After every row comes one of two labels: whether the row has a hidden trait. Each part has its own trait and labels.
[ 20 -14  13 -21  10  99   7   6  12 -24  -9 -12 -12 -28 -11 -10   3 -37
   3  18   0 -41 -37 -36  20 -27  17 -16  -1   8 -46  28   0 -27 -17  17
   2   0  28  33 -11   8   6  71   7  -4  17  17] : <81>
[-17  19  14 -10   3  54  -4  13 -10   1   5   1 -11 -12   5 -15  13 -20
   5 -62  11   3 -29  27  64  18  17  -2 -14   8 -38  -1  -9 -30 -13  -5
  22  11   2  -4 -26  -9 -12   4  -2   6  29 -22] : <79>
[ -5  30  18  25   0   1 -15  -2  13  -4  -5  19  -1  16   4  -4  -1  24
 -16 -30   3  33 -49  -3  60 -46 -11  -1 -12  10 -24   4   7 -17 -13   5
  48  15  -1  -9  -3   0 -13 -29 -50  -5 -11 -13] : <81>
[ 25 -26   2   4  -7  33   2 -32   9 -36 -55 -19 -24 -50  49 -15  21  -2
   0  79  20 -12  -5  44 -42  11  21  -9  -3   4 -21   6  16 -12 -18 -13
 -41 -12  51  16  -5 -18  20 -17  63  14   7 -10] : <79>
[ -5   8  11  27 -10 -45 -16 -19   4  -5   5   9   6  65  35  -2   2  65
 -41  17  -4  40  -4  -6  10 -12 -11  -1 -13  12  -6  17   2  -8 -12  -2
   7 -18  18 -39  12   2 -25  21 -28  -6 -18 -33] : <79>
[  0 -15  -9 -10 -13  23  10 -17 -14  -9 -23   0   7  -4  53  16  23  70
 -38 -12   8   1 -19  -1   4  14  21  -3 -20   3   8  -4  18   5   8  -8
 -12  -3  32   3   4 -14  14 -54 -19  -1   1 -15] : <81>
[  4  15   3  10  -6 -56 -11  -3   3  11  20  12  -2  36  17   5 -21  93
 -29 -54   0  17 -18 -21  34 -49 -20  -5 -10  -8  -7   6   7  -8   3   5
  29  -2  -5  11   8   9   8 -43 -76  -4 -10 -14] : <81>
[  15  -19   -3  -40   13   74   20   34   14    9    6    1   27   61
  -29   20    0   26  -33   -3  -23  -18  -25 -100  -17   -5   21   11
  -20    9    4   25   -4   -6   13   15  -10  -16   13  -14  -10   15
  -36   66  -26  -21  -27   41] : <81>
[ 17  -6  -5  -7   6  45   7   5  16  -5   0 -10  11  77  18   5  15  -1
 -22  -6 -14  -2  -2 -39  10  -4   6  -4 -16  12 -22  27 -13 -22 -10  10
  -9 -25  16 -16  -8  18 -28  74   0  -2  11  -9] : <79>
[ -4   2  15  10  -8   6 -11 -18  -4 -16 -23  11 -20 -79   9 -10  -7  12
   3  13  18  -1 -45  31  22 -25   6  -9   4  -2 -11  -8  26   1  -6   0
  19  27  23  29   6 -17  37 -61 -14  -1 -13   3] : <81>
[ 12 -10   9  -6  -3  81 -15 -18  41 -15 -24  -7  -7  18  16   1 -10  62
 -27  16   8  -7 -77 -37  51 -33  45  14 -27   5 -53  20  29 -35 -19   6
  12   3  48  43  -1   4 -14 -40 -48 -15 -37  15] : <81>
[ -5   3   6  -4  -2  -4  -4  -4  -5  -3  12   2  -5  -1   2  -4  -6  25
 -10 -30   2  -7 -12  -8  28 -14  -2  -8  -1  -2 -13   6   4  -5  -4   7
   9   2   6  14   1   0   7  -4 -23  -2   4  -9] : <81>
[  7 -15 -19 -11 -16  -1  -5  -6   3  33   3  -6  -2  30  47  23 -23  85
 -14 -27   2   5 -10   9  14  12  31  18 -18 -12  11  -6  19  -9  22  -7
   2   5  26  23  15   8  23 -47 -68  -6 -13   9] : <81>
[ 26 -16 -16 -20   2  84  17   9   9   6 -14 -15  -1  21  31  16  10 -23
   5 -18  -5 -22  -8  -8  15   5  24  -2 -11   3 -12  11  -5 -22   7   6
  -1  -4  18  21  -6  17  12  44  -7   2  28  13] : <79>
[ 12  -7  16   4   1  48  -1 -17  15 -32 -17  -8  -9 -13  -7  -9   3 -37
  -2  22  -5 -23 -25 -23  18 -35   1 -20   9  11 -32  27   5 -16 -18  18
  11  -7  29  22   5  10   3  57   3  -5  18   3] : <81>
[-21  11  10  13 -15 -31  -9 -15 -21   0 -20  15  -7 -49  30  -5   8  47
 -10  -9  21  31 -24  54  11  18   7   3  -8   1  13 -23  20   8   3 -20
   9  21  13 -13   0 -30  17 -93 -10   4 -12 -20] : <79>
[ 10   8  -4 -12   7  47   2  21   8  19  11  -3  -5  31  15   5  -7  10
   2 -48  -1  -3 -22  -9  40 -17   8   1 -16  -2 -23   7  -9 -26   1   7
  19   8  -3  13 -13  17   5  23 -35   1  12   5] : <81>
[  2 -17  -3 -20  -1  60   4   1  14   1  -2  -7   9   7 -15  12  -9  -1
  -5   1 -11 -22 -23 -44  12  -1  30   9  -3   2  -3  11  11  -7   7  10
   4  -1  25  20   7   9  -5  20 -23 -15 -11  29] : <81>
[-10 -13  -4  -7  -3  20   6 -22   8 -30 -15  -9  16  13  -7   6  22   6
 -25  21  -5 -16   2 -32  -5  13  15   8   0   8  -3  10   8   9  -6   2
 -20 -21  19   2   7  -6 -26 -19  26  -5  -1  -8] : <81>
[  6  -2   0   3   1  37   0   6  10   8   1  -5  10  72  21   5   9 -13
 -11   6 -12  15  -1 -13  11  17  12   8 -14  15 -11  17 -14 -21  -6   3
  -1 -16  16 -34  -4  15 -33  74  -1  -5   3  -6] : <79>
[ -9  -5  15  13 -13 -11  -2 -14 -21   1 -11   4  -3   7  46  -4  19  37
 -16  29   8  33   9  36 -14  34   5   2 -11  16  -2   1  -3  -5  -5 -17
 -10 -10  19 -47   2 -13 -13  32  13  -1   6 -32] : <81>
[  5 -19   1 -11  -7  47  10 -17   3 -25 -28 -11   4   2  21   3  22  10
 -26  16  -2 -13 -12 -17  -7  13  24  -7  -8  13  -9  16   9  -9  -4   0
 -14 -18  42   0   1  -8  -9   9  16  -1  13  -4] : <81>
[  9   8   9  19   5   7 -11 -10  25 -24  -4   1   3  34  -7  -9   0 -15
 -17  31 -11   7 -20 -29  16 -36 -10 -10   1  12 -27  25  -2 -15 -21  15
  12 -12  16 -10   4  11 -23  34  -1  -4  -7  -6] : <79>
[ 28 -21  17  -7   6  18  11  -2   9 -18  -9  -3  -3   1 -16  -6  -3   9
 -14  54  -9 -19  -1 -60 -48 -31 -11 -13   7   9  -8  30  -1  -6  -6  12
 -16 -21  20   0   3   9  -8  82  14 -10  -7  20] : <81>
[  1  11  15  -8  10  26  -3  17   7  -8  10   8   0  10 -22 -11  -1   8
 -16 -21  -2  -3 -36 -43  25 -30  -3  -6  -8   5 -26  14  -4 -18 -13  11
  16   3   2  -3 -16   0 -17  16 -15  -4  -8   4] : <79>
[ 19  -6 -21  -6   2  31  -2   2  28   9  18 -12  14  90  12  21 -17   9
 -19 -33 -24 -15  -7 -53  37 -33   6  -2  -7  -4 -15  25  -2 -17   6  23
  17 -16  13  23  13  36  -3  42 -57  -7   5  10] : <81>
[-14   2  21  12  -3   1  -6 -14  -2 -29 -23   9   4 -18   1 -15  23  10
 -26  46   7  17 -25  -3 -10   8   3  -2  -6  15  -7   4  12   4 -19  -6
 -10  -3  24 -32  -4 -26 -22 -14  31  -3 -26 -14] : <79>
[-22 -22   0 -41 -10  57   9   7 -31  22  31  -9   7  25  14  12  -2  39
 -17 -57  -6 -26  -1 -22  35  53  37   4 -12   2  -3  10  -1  -8  14   2
  -7  -7  24   4   4   4  -2  60 -34 -13  18  -4] : <81>
[  6   2  -7  19 -10 -49  -9 -20   1  -2  -4   2  -5  -4  25   4 -12  29
  -7  -3   3   7   1  23   5 -28 -15 -10   6  -9   7  -3  13   7   4   2
  11   3   6  19  18   2  32 -44 -31   3   0 -11] : <81>

[  7  -3   1  -2  12  -4 -10   4   4  -7 -10   6  -1   5 -13   5   2  -7
   0   1  -8   5 -12  -4   3  -3  -1  -2   1   7   8   1  -6   2  -8  -7
  -7   6   1  -6  -2  14  30 -71  36   2   0  -9 -17   0   4   6  -2  68
  -2   2   2  -6   1  -6  -4   0  -1   5  -8  -5   3] : (11)
[ -4   5   1  -2  -3  -2   2 -10  -5  -3   0   4   0  -3   4   4  -8 -10
   0   6  -8  14  28  33  -7 -10  -2  -4   0   5  -4 -12  -2  -1   1  14
  -4   9  -1  -8  11  34 -48  11 -29   1  -3  -2  18   2 -11 -26  -5  18
   2  -4  -7  14  -1  -8  18   2  -3  16  -6 -10   3] : (11)
[ -1   6   0   0   6  -1  -5   6  -2  -2   3   0   0  -3   6   1  -5   1
  -1  -1   4  10   6  13  -2  27  -1  -4   2  -2  -3  -5   0  -1   1   7
   0   4   0  -6   8  16   4  12 -14   5  -2  -5  18   1  -8 -24  -5 -37
   1   4 -10   9   2  -3   9   2  -2  11 -13  -2   3] : (4)
[ -1   3   1  -1  20   4 -23  14   4  -5   5  -1  -5   6  -2  -8  -1   8
  -5  -4   4  13 -19 -10   2   9  -5  -3   4  -3   6   0  -3   2  -9  -4
  -1   3   5  -4   1  -3  86 -61  18   4  -2 -16  -9  -1  -3 -16 -11  49
   1   7 -35  -4   2   2   9   3   7  -3 -14   8  12] : (11)
[ -4   6   1   1   9   5  -8   6   1  -1   3  -1  -3  -1   5  -7  -3   8
  -3  -4  12   8  -8  -3  -2   8  -2  -3   3  -7   1   0   1   0   2   3
   1   0   0  -1   6   3  23   1  -9   5  -1  -6  35   0  -6 -17  -4 -14
   1   9 -19   3   1   2   7   2   1  -5 -18   4   4] : (4)
[  4   5   2  -4  14  -3 -14   4   0  -9 -12   6  -4   6  -7   1  -8 -14
  -3   5  -9  29   5  19  -2  -8  -4  -3   2  12   7  -6  -6   1 -13   2
 -10  21   1 -14   6  39   9 -66  -3   5  -3 -11  -1   1  -5 -30 -10 100
   1   4 -11   5   1 -10  13   3  -2  15 -22  -7  11] : (11)
[   0    9   -3    6   15    6    6   15   -1    9   19  -14    4  -13
   20   -5    5   27   -3  -14   34  -32   -7  -25   -1   34    2    1
    2  -22  -14    6    4   -3   13   -3   18  -18    1    9    1  -76
   96   95  -23    2    1    1   25   -3   -3    4    1 -100   -1    2
   -3    9    3   19   -3   -2    6   -8  -11   36   -6] : (4)
[ -3   6   1   1  16   4 -10   9   1  -2   4  -6  -4  -1   4 -10  -2   7
  -3  -3  10  10  -7  -2  -2  12  -3  -2   3  -4   0   0   0   0   0  -6
   0   1   1  -1   1   5  51  -3  -3   4  -1  -8  23   0  -4 -16  -6  -1
   1   9 -19   1   1   0   9   1   5  -3 -18   5   7] : (4)
[   2    0   -1    0   14    2   -2    9    4    0    1   -3    1    0
    2    1    5   10   -1   -7   10  -11  -25  -22    4   20   -2    1
    0  -16    1    3   -1    0   -3  -10    4   -6    2    2   -6  -25
   80  -17   19   -1    2   -5   -9   -2    6   11   -1 -100   -2    4
    2   -5    2    8   -7   -1    5   -3  -15   10    1] : (4)
[  4   0  -1   0  12  -2  -2   4   0  -2  -1  -1   2  -3   3   6   1  -3
   0   2  -2  -4  -2   0   1   7  -1  -2   0   5   1  -1  -4   0  -2  -3
   1  -2   0  -4   4  -4  30  -6   6   1   1  -2  -7   0   0   6   0 -30
   0   1   3  -1   2  -3   0  -1  -1  11 -10   2  -1] : (4)
[  9  -1  -1  -2  16  -6  -5   2   1  -4   0  -1   5   0  -1  13   1  -8
   1   3  -3  -8   2  15   2   5   0  -2  -1  13   3  -4  -8   0  -5  -4
  -1   4   0  -9  -1  -1  23 -31   6   1   0  -6 -24   0  -2  -1  -1 -11
  -1  -8  11   1   2  -7   0  -1  -2  16  -6   0   1] : (11)
[  8 -12  -1  -2  -8 -10   4 -10   3  -6  -5   4   7   5  -9  24   2 -19
   7  12 -21  -3   4  21   4 -10   0   1  -4  21  10  -7  -4   1 -10 -12
  -5   9  -1 -10  -6  16 -41 -60  17  -7   2   1 -49   2  11  25   8  19
  -2  -6  18  -6   1 -16 -15  -2  -2  17  14 -14  -4] : (11)
[   3    6   -2    3   22    8   -8   19    3    2   12   -8   -1   -6
   10  -16    5   27   -4  -14   32  -15  -20  -34    4   34    0   -1
    3  -19   -7    7    3   -1    4   -3   12   -9    5    6   -4  -50
  100   17   10    2    0   -7    0   -3   -1   -2   -3 -100   -1    9
  -11   -1    3   20    4    0   10   -6  -25   27    3] : (4)
[   3    8   -3    3   19   -2   -2   11   -4    3   19  -11    6  -14
   21    7   -1    7   -1   -6   22  -11   16   15   -3   33   -1   -2
    1   -5   -9   -7    0   -3    6    8   12   -4    4   -4    6  -30
   74   54  -41   -2   -1   -3    8   -1   -9  -28   -4 -100   -1   -6
   -5   22    5    6   14    0    9   21  -19   23    1] : (4)
[ -6   9   0   3   3   5   0   3  -4   0   3  -3  -1  -7  13  -8  -6   8
  -1  -3  11   8  18   5  -5   8  -3  -1   1 -12 -11  -4   2  -1   7  13
   1  -1   2  -1   9   3  18  44 -30   0  -2   3  25   0  -9 -27  -5 -58
   1   4 -22  15   0   3  17   1   6   3 -14   6   5] : (4)
[  7   2  -1  -1  16  -6  -5   5   1  -4   0  -2   3  -2   1  11   1  -6
   1   1  -1  -3   0  14   1  12  -1  -3   1   6   3  -5  -4   0  -9  -3
   1   3   2  -9   2 -13  33 -12   1   1  -1  -7 -20  -1  -1  -5  -6 -44
  -2  -3   5   4   3  -4   0   0   0  20 -16   6   2] : (4)
[ -5   6   3  -4  11   2 -16   4   0  -8  -6   6  -6   6  -2  -8  -9  -8
  -4   4 -11  36   0  18  -2  -9  -8  -6   3   9   6  -5  -4   2 -11   8
 -10  16   2 -13   9  38   7 -49   2   8  -4 -14  36   1 -12 -38 -13 100
   2   7 -21   0   1  -7  18   5   1   5 -30 -10  16] : (11)
[ 19  -7  -1  -2  25  -7 -11   9  11  -2  -8  -1   3   6 -15  11  11   1
   5  -3   5 -17 -45 -14  10  13   5   0   1   6  11   8  -1   0  -8 -30
   1  -2  -3  -3 -11 -35  49 -74  60   4   4  -9 -42  -2  20  51   5 -44
  -4   6  30 -21   4  -7 -30  -2  -8  -9  -6   0  -8] : (11)
[ -7   6   0   1  -8   0   5  -9  -7   0   4  -2   1  -7  11   2  -8  -7
  -1   5  -5  14  30  23  -8 -14  -2  -3   0   3  -6 -10  -2  -1   2  18
  -2   6   1  -5   9  28 -30  50 -37  -1  -3   1  14   2 -11 -34  -5   2
   2  -6  -9  18  -2  -2  21   1   2  19  -2  -2   3] : (11)
[ -2   1   0   0 -13  -5  10 -12  -6  -1   2   3   4  -5   7  11  -5 -14
   1   9 -11   4  29  41  -6 -14   0  -3  -2   9  -3 -11  -4  -2   1  13
  -3   5  -2  -7   8  28 -67  27 -31  -2  -1   3   2   2  -6 -16   0  -1
   1 -11   8  13  -1  -7  14   0  -4  21   4  -7  -2] : (4)
[ 10 -12  -1  -2  -4  -9   4  -4   3  -4   7   2   7   5  -6  21  -4 -13
   5   9 -17 -10  -7  12   5   1   0   0  -3  14  11  -4  -5   1  -6 -14
  -2   4  -1 -13  -7   7  -6 -65  25  -5   3   0 -47   1  11  29   6   4
  -3  -9  20  -7   2 -11 -17  -2  -1  13   7  -8  -5] : (11)
[  0  -1  -1   0 -12  -6  12 -12  -4   0   0   2   5  -4   2  18  -4 -16
   3   8 -11  -2  18  27  -4 -15   1  -1  -2   9  -2  -9  -2  -2   3   4
  -3   6  -3  -5   5  18 -75   9 -13  -1   0   2   2   2  -3   5   4 -23
   0  -9  13   9   0  -8   7   0  -6  18   7  -7  -6] : (4)
[ -8   7   0   3  -1   5   3   2  -2   2  10  -2  -1  -5  10  -6  -5  11
  -2  -5  13   0   6  -5  -3  -5  -2   0   1 -11  -8   1   4  -1   8   7
   2  -4  -1   6   6  -5  -2  45 -21   1  -1  -1  45   0  -7  -9  -2 -41
   1   5 -12   7   0   3   7   0   1  -8  -8   2   0] : (4)
[-10   5   0   2 -16   2  15  -9  -9  -2   5   2   0  -6  13   3  -8 -12
  -2   5  -4  10  37  21  -8 -16  -4  -1  -1   3  -8 -10  -1   0   6  22
  -3   2   1  -1   9  39 -40  62 -50  -4  -2   3  43   2 -12 -32  -3   1
   2  -8 -15  20  -3   3  22   0   4  16   5  -1   4] : (4)
[ -5  16   0   3  20   9  -7  13  -2   1  13  -5   0 -10  16 -12  -2  16
  -6 -11  26   1   2  -9  -3  21  -2  -2   4 -18 -15   0   1  -2   7  13
   7  -7   2   3   9 -26  75  30 -29   6  -2  -5  31  -1  -8 -35  -9 -91
   2   7 -27  15   2  17  19   2   5   1 -29  29   4] : (4)
